Below is a small trained network, with its code and all its weights. Each question gives an input and a target symbol and asks what happens when units are switched off, that is, made to give their printed mean instead of their output.

import numpy as np


def w(rows, s, z=0):
    codes = np.array(rows[::2]) - 128.0
    scale = np.full(codes.shape[1], s)
    scale[-1] = z or s
    return codes * scale


def norm(h):
    return h / np.sqrt((h * h).mean(-1, keepdims=True) + 1e-5)


def f(y):
    return y / 2 * (1 + np.tanh(0.7978845608 * (y + 0.044715 * y**3)))


def softmax(a):
    e = np.exp(a - a.max(-1, keepdims=True))
    return e / e.sum(-1, keepdims=True)


def log_softmax(a):
    a = a - a.max(-1, keepdims=True)
    return a - np.log(np.exp(a).sum(-1, keepdims=True))


def net(x, mask):
    ids = ['αβεζθλμξπτφ'.index(c) for c in x.split()]
    T = len(ids)
    res = E[ids] + P[:T]
    r = norm(res)
    for j in range(2):
        rows = slice(4 * j, 4 * j + 4)
        q, k, v = (r @ M[0][rows].T for M in (Q, K, V))
        z = softmax(np.where(np.tri(T) > 0, q @ k.T / 4**0.5, -1e9)) @ v
        o = O[0][rows]
        res = res + np.where(mask[j], z, o[:, -1]) @ o[:, :-1]
    y = f(norm(res) @ A[0][:, :-1].T + A[0][:, -1])
    res = res + np.where(mask[2:18], y, B[0][:, -1]) @ B[0][:, :-1]
    return log_softmax(norm(res)[-1] @ U[:, :-1].T + U[:, -1])


Q, K, V, O, A, B = {}, {}, {}, {}, {}, {}
E = w([
[128,132,130,127,125,129,119,141],'α',
[133,111,134,120,113,120,134,143],'β',
[129,144,121,136,136,120,126,136],'ε',
[42,35,101,231,91,8,128,51],'ζ',
[122,120,125,119,145,124,101,147],'θ',
[128,131,119,136,117,120,138,140],'λ',
[122,117,121,127,145,111,124,143],'μ',
[111,122,131,113,128,114,118,133],'ξ',
[136,121,121,125,132,119,125,147],'π',
[135,157,137,126,106,127,153,113],'τ',
[108,148,129,106,152,132,120,96],'φ',
],0.011)
P = w([
[123,153,80,98,93,120,122,131],'0',
[108,165,207,136,121,108,154,164],'1',
[159,151,216,149,115,69,112,152],'2',
[169,123,188,142,189,121,177,90],'3',
[145,105,53,145,97,205,125,95],'4',
[68,133,121,83,137,149,196,174],'5',
[166,161,107,90,91,48,76,117],'6',
[124,206,180,174,177,74,66,148],'7',
[203,122,87,254,99,224,122,142],'8',
[137,94,188,69,153,113,242,153],'9',
],0.0044)
Q[0] = w([
[116,54,51,126,84,254,157,93],'h1',
[163,113,8,160,72,118,68,80],'h1',
[111,125,124,161,109,198,74,88],'h1',
[189,86,175,229,121,167,99,91],'h1',
[96,162,121,147,151,134,89,117],'h2',
[132,144,42,144,72,122,56,114],'h2',
[150,138,87,203,136,218,119,150],'h2',
[166,140,195,170,120,63,52,98],'h2',
],0.0098)
K[0] = w([
[123,195,175,74,126,133,111,195],'h1',
[102,130,192,114,191,173,190,151],'h1',
[138,170,131,131,125,219,152,198],'h1',
[92,143,69,60,135,193,155,155],'h1',
[125,110,115,165,104,192,151,125],'h2',
[84,116,174,160,177,167,194,133],'h2',
[9,89,98,173,83,113,148,136],'h2',
[130,122,75,67,162,185,166,119],'h2',
],0.011)
V[0] = w([
[120,254,98,154,182,149,139,129],'h1',
[184,134,142,98,51,137,206,134],'h1',
[136,141,78,254,128,70,148,137],'h1',
[222,118,92,115,159,120,124,214],'h1',
[110,160,142,122,134,162,157,31],'h2',
[176,153,154,68,110,232,81,158],'h2',
[201,206,119,156,152,169,108,143],'h2',
[136,114,127,161,37,144,215,151],'h2',
],0.0065)
O[0] = w([
[146,177,77,195,203,163,180,225,253],'h1',
[214,76,90,32,158,96,197,96,61],'h1',
[181,100,144,222,104,69,131,140,237],'h1',
[215,147,6,149,146,152,75,86,135],'h1',
[106,100,155,116,178,184,217,132,32],'h2',
[121,169,30,5,50,180,142,165,65],'h2',
[167,190,64,126,128,159,148,253,169],'h2',
[183,79,149,94,100,58,198,115,33],'h2',
],0.0051,0.0026)
A[0] = w([
[163,160,75,29,88,171,187,199,15],'n1',
[101,77,116,162,93,85,108,148,184],'n2',
[100,177,134,111,124,53,116,154,196],'n3',
[20,101,150,122,147,230,189,194,2],'n4',
[140,66,173,2,136,131,226,112,73],'n5',
[173,167,104,171,171,158,133,70,184],'n6',
[83,183,99,82,121,182,63,158,84],'n7',
[178,109,107,115,165,77,150,147,61],'n8',
[20,113,185,89,126,122,91,97,70],'n9',
[90,143,193,158,150,122,136,144,141],'n10',
[195,61,68,113,128,115,80,129,82],'n11',
[207,149,168,146,106,118,123,111,95],'n12',
[175,67,204,149,161,140,141,139,113],'n13',
[81,120,233,153,138,105,175,60,94],'n14',
[167,91,116,71,178,61,224,139,157],'n15',
[117,57,178,117,111,130,122,170,125],'n16',
],0.0072,0.0028)
B[0] = w([
[42,2,158,91,164,29,102,161,184],'n1',
[119,114,135,172,168,116,128,109,224],'n2',
[147,60,120,134,153,156,153,89,250],'n3',
[98,225,217,79,168,98,114,124,185],'n4',
[183,122,182,143,172,205,41,156,147],'n5',
[115,92,133,108,130,70,112,178,253],'n6',
[77,107,127,156,31,174,172,110,246],'n7',
[119,149,131,140,99,174,201,150,160],'n8',
[146,127,86,127,228,152,157,146,212],'n9',
[123,102,91,116,139,130,130,90,233],'n10',
[104,190,147,77,139,112,171,101,166],'n11',
[40,165,107,97,125,148,151,95,157],'n12',
[68,119,84,146,99,74,130,114,172],'n13',
[136,105,56,156,140,156,179,101,252],'n14',
[132,103,157,197,80,179,121,99,177],'n15',
[146,151,103,178,137,96,87,116,150],'n16',
],0.0071,0.003)
U = w([
[167,190,60,71,104,84,150,99,124],'α',
[151,153,139,169,63,121,254,87,97],'β',
[151,48,216,160,116,169,137,170,116],'ε',
[115,117,151,168,98,86,156,121,77],'ζ',
[120,91,48,115,196,196,179,84,83],'θ',
[112,139,148,162,149,59,28,127,100],'λ',
[84,139,86,171,51,201,95,124,135],'μ',
[170,140,75,184,152,105,161,226,126],'ξ',
[59,194,189,111,153,141,162,149,167],'π',
[211,120,155,95,108,130,120,82,253],'τ',
[81,53,106,71,92,72,150,174,153],'φ',
],0.0075,0.0031)

Each question gives the input, a string of symbols that net reads in full, and the target symbol t.
The units are the heads (4 rows each of Q, K, V and O) and the neurons (one row each of A and B). Each row of codes is followed by its name. A weight is (code - 128) times the scale printed after its matrix; where a second scale follows, it is the last column's (O, A, B and U).
mask holds one flag per unit, heads first, then neurons. A switched-off unit (its flag False) gives its mean, the last column of its rows in O or B, instead of its output. The means were averaged over made-up inputs and are rounded, as every weight is.
A unit's drop is (log p(t) with every unit on - log p(t) with that unit switched off) / (log p(t) with every unit on - log p(t) with every unit switched off).
The circuit of an input: a set's keep is (log p(t) with only the set's units on - log p(t) with every unit switched off) / (log p(t) with every unit on - log p(t) with every unit switched off). Starting from the 12 units with the biggest drops (on a tie, the unit counted first), units are removed one at a time, each time the one whose removal leaves the highest keep (on an exact tie, the one counted first), for as long as the keep stays at least 0.8.
units of the circuit, in order: the units of the circuit, biggest drop first
unit that matters most: the unit with the biggest drop
k most important neurons: the k neurons with the biggest drops, biggest first
drop of u: that unit's drop, to one decimal
input ε ξ π ε θ α θ, target ξ: units of the circuit, in order => h1, h2
input λ β θ ξ ε, target τ: units of the circuit, in order => h1, n5, h2
input θ π ε θ θ ε λ φ, target μ: unit that matters most => h2
input θ φ ε ξ α θ τ, target θ: units of the circuit, in order => h1, n9, h2
input ε ξ ξ τ α ε, target θ: units of the circuit, in order => h1, n9
input ε λ λ θ θ, target β: units of the circuit, in order => h2, n11, n8
input ε μ θ φ ε μ μ, target π: units of the circuit, in order => h2, n4
input θ ξ ε θ π θ φ, target μ: units of the circuit, in order => n7, h2
input ξ θ α τ ξ ε π, target ε: 2 most important neurons => n5, n15
input θ α λ τ θ, target φ: units of the circuit, in order => n1, h1, h2
input φ α τ ε ε θ, target ε: units of the circuit, in order => h1, n15, n5
input ε φ ε α ξ ε β τ α ε, target τ: units of the circuit, in order => h1, n5
input τ ε λ ε, target ε: 3 most important neurons => n5, n15, n1
input τ ε ε φ ε τ λ θ θ ξ, target β: unit that matters most => h1
input φ ζ λ ε θ ξ φ, target θ: 2 most important neurons => n14, n9
input τ β ε θ, target ε: 2 most important neurons => n5, n15
input ε ε μ θ θ φ, target λ: 2 most important neurons => n14, n6
input θ ε α ε ε μ ε ε ε, target λ: drop of h2 => 0.7
input λ ε π, target β: drop of h1 => 0.2
input φ θ β ε, target π: drop of h1 => 0.1
